Below are the code and all the weights of a small trained network. Each question names an input and a class and asks about switching units off, where a switched-off unit gives its printed mean instead of its output.

import numpy as np


def w(rows, s, z=0):
    codes = np.array(rows[::2]) - 128.0
    scale = np.full(codes.shape[1], s)
    scale[-1] = z or s
    return codes * scale


def norm(h):
    return h / np.sqrt((h * h).mean(-1, keepdims=True) + 1e-5)


def f(y):
    return np.maximum(y, 0)


def log_softmax(a):
    a = a - a.max(-1, keepdims=True)
    return a - np.log(np.exp(a).sum(-1, keepdims=True))


def net(x, mask):
    res = np.array(x, float).reshape(1, 4) / 4 @ E
    u = 0
    for l in range(2):
        y = f(norm(res) @ A[l][:, :-1].T + A[l][:, -1])
        res = res + np.where(mask[u : u + 5], y, B[l][:, -1]) @ B[l][:, :-1]
        u += 5
    return log_softmax(norm(res)[-1] @ U[:, :-1].T + U[:, -1])


A, B = {}, {}
E = w([
[219,82,20,188,187,157,50],'x0',
[131,247,149,80,223,255,147],'x1',
[32,128,107,36,46,97,14],'x2',
[164,82,84,47,205,61,212],'x3',
],0.0067)
A[0] = w([
[100,133,204,90,173,111,224,29],'L0N1',
[59,166,230,177,66,126,100,114],'L0N2',
[114,104,85,225,139,44,160,188],'L0N3',
[239,141,172,133,255,139,129,252],'L0N4',
[89,188,103,94,129,107,54,211],'L0N5',
],0.0089,0.0029)
B[0] = w([
[63,2,126,173,102,234,100,187],'L0N1',
[124,116,128,221,89,162,196,195],'L0N2',
[222,209,157,54,153,137,100,210],'L0N3',
[49,71,107,146,143,174,146,255],'L0N4',
[29,161,113,76,195,126,124,191],'L0N5',
],0.01,0.0087)
A[1] = w([
[136,130,106,54,88,6,98,1],'L1N1',
[132,55,66,51,107,108,80,71],'L1N2',
[51,140,171,163,31,118,75,35],'L1N3',
[179,97,240,110,104,123,161,92],'L1N4',
[71,112,205,78,21,123,107,108],'L1N5',
],0.011,0.0038)
B[1] = w([
[118,207,148,252,77,67,177,207],'L1N1',
[156,116,104,118,52,105,249,233],'L1N2',
[210,92,76,195,172,186,151,240],'L1N3',
[45,160,114,111,70,79,162,182],'L1N4',
[69,85,74,116,194,208,163,253],'L1N5',
],0.011,0.005)
U = w([
[61,81,77,153,166,209,167,218],'0',
[104,79,236,88,118,72,141,28],'1',
[31,183,147,5,165,112,46,67],'2',
[240,88,118,108,174,106,112,43],'3',
[154,161,136,157,31,43,193,204],'4',
[193,141,162,226,112,151,20,26],'5',
[116,98,182,115,119,79,73,2],'6',
],0.018,0.0072)

Each question gives the input, the list of numbers given to net, and the class t.
The units are the neurons (one row each of A and B). Each row of codes is followed by its name. A weight is (code - 128) times the scale printed after its matrix; where a second scale follows, it is the last column's (A, B and U).
mask holds one flag per neuron, layer by layer. A switched-off neuron (its flag False) gives its mean, the last column of its row in B, instead of its output. The means were averaged over made-up inputs and are rounded, as every weight is.
A unit's drop is (log p(t) with every unit on - log p(t) with that unit switched off) / (log p(t) with every unit on - log p(t) with every unit switched off).
The circuit of an input: a set's keep is (log p(t) with only the set's units on - log p(t) with every unit switched off) / (log p(t) with every unit on - log p(t) with every unit switched off). Starting from all 10 units, units are removed one at a time, each time the one whose removal leaves the highest keep (on an exact tie, the one counted first), for as long as the keep stays at least 0.8.
circuit, biggest first: the units of the circuit, biggest drop first
unit that matters most: the unit with the biggest drop
k most important neurons: the k neurons with the biggest drops, biggest first
k most important neurons of layer l: the k neurons of layer l with the biggest drops, biggest first
drop of u: that unit's drop, to one decimal
input [8,-3,0,4], class 3: circuit, biggest first : L0N3, L1N5
input [4,-7,-8,5], class 3: circuit, biggest first : L0N3
input [2,0,-3,-8], class 5: circuit, biggest first : L1N5, L0N4
input [6,-3,-8,-7], class 5: circuit, biggest first : L1N5, L0N3
input [2,-1,8,4], class 4: circuit, biggest first : L0N4, L1N1
input [5,7,4,-5], class 2: 2 most important neurons of layer 0 : L0N5, L0N1
input [4,-4,-2,7], class 3: 2 most important neurons of layer 0 : L0N3, L0N4
input [2,1,4,5], class 4: 2 most important neurons of layer 1 : L1N2, L1N5
input [4,-2,-4,7], class 3: 4 most important neurons of layer 0 : L0N3, L0N1, L0N5, L0N2
input [-3,-4,4,6], class 4: 2 most important neurons : L1N1, L0N4
input [0,-5,6,2], class 4: 3 most important neurons : L1N1, L0N4, L0N1
input [6,2,7,1], class 2: 2 most important neurons of layer 1 : L1N3, L1N5
input [-8,-8,6,1], class 0: 2 most important neurons of layer 1 : L1N5, L1N3
input [8,-6,0,4], class 4: unit that matters most : L1N2
input [-1,4,7,5], class 2: 3 most important neurons : L0N5, L1N3, L0N4
input [6,-4,-2,-2], class 3: drop of L0N3 : 0.1
input [-1,6,8,2], class 2: drop of L1N5 : 0.0
